Small tables with named rows and columns. After each table, cells are looked up by row and column.

Table lonoz
|  | zilila | nube | nivagi | bub | nopumum | mavo | volobu | tiri | gep |
|---|---|---|---|---|---|---|---|---|---|
| gesumor | 76 | 105 | 95 | 65 | 116 | 193 | 236 | 159 | 153 |
| dodive | 184 | 107 | 120 | 139 | 91 | 80 | 58 | 151 | 43 |
| doki | 129 | 147 | 109 | 65 | 237 | 54 | 17 | 216 | 104 |
| dom | 145 | 125 | 106 | 144 | 168 | 177 | 123 | 183 | 133 |
| tugumit | 119 | 86 | 86 | 180 | 190 | 98 | 112 | 217 | 146 |

nopumum of gesumor = 116
nopumum of dom = 168
nivagi of dom = 106
nube of dom = 125
volobu of gesumor = 236
zilila of gesumor = 76
tiri of dodive = 151
bub of dom = 144
nivagi of dodive = 120
Which row has the largest bub? tugumit

balib =
|  | nid | gifebo | nomik | lem | boz | kir | kilop | sadol |
|---|---|---|---|---|---|---|---|---|
| pamog | -8183 | 23935 | 67711 | -70064 | -47049 | -23445 | -64668 | -86743 |
| nupo | 14417 | -6927 | -5555 | -44104 | -44412 | -6808 | -26894 | -54000 |
| bod | 34932 | 161 | -23090 | -46543 | -60146 | -7458 | -34867 | 35057 |
| pubo | -13001 | -9439 | 26198 | -97587 | -28140 | -40347 | -4670 | -5003 |
| molof | -7893 | -33383 | -37365 | 4575 | -15534 | -32614 | 3510 | -3550 |
| tigebir | -18852 | -26711 | -4171 | -22166 | -34108 | -53030 | -5121 | -48697 |
| pem | -14180 | -3598 | -37709 | -32545 | -10342 | -50630 | 1711 | 52730 |
| zuvimam | -7557 | -17988 | -22983 | 6860 | -15488 | -25480 | -18839 | -22758 |
| mut | -8631 | -8837 | 31964 | -25116 | -20913 | 17798 | -40148 | -79110 |

What is the sadol of pamog in balib?
-86743
What is the nid of molof in balib?
-7893
What is the gifebo of nupo in balib?
-6927
What is the sadol of molof in balib?
-3550
What is the kir of nupo in balib?
-6808
What is the kilop of pubo in balib?
-4670
What is the boz of zuvimam in balib?
-15488
What is the boz of molof in balib?
-15534
What is the kir of pamog in balib?
-23445
What is the lem of molof in balib?
4575
What is the nomik of zuvimam in balib?
-22983
What is the sadol of bod in balib?
35057
What is the nid of pem in balib?
-14180
What is the kilop of bod in balib?
-34867
What is the nid of tigebir in balib?
-18852
Which row has the largest nid? bod

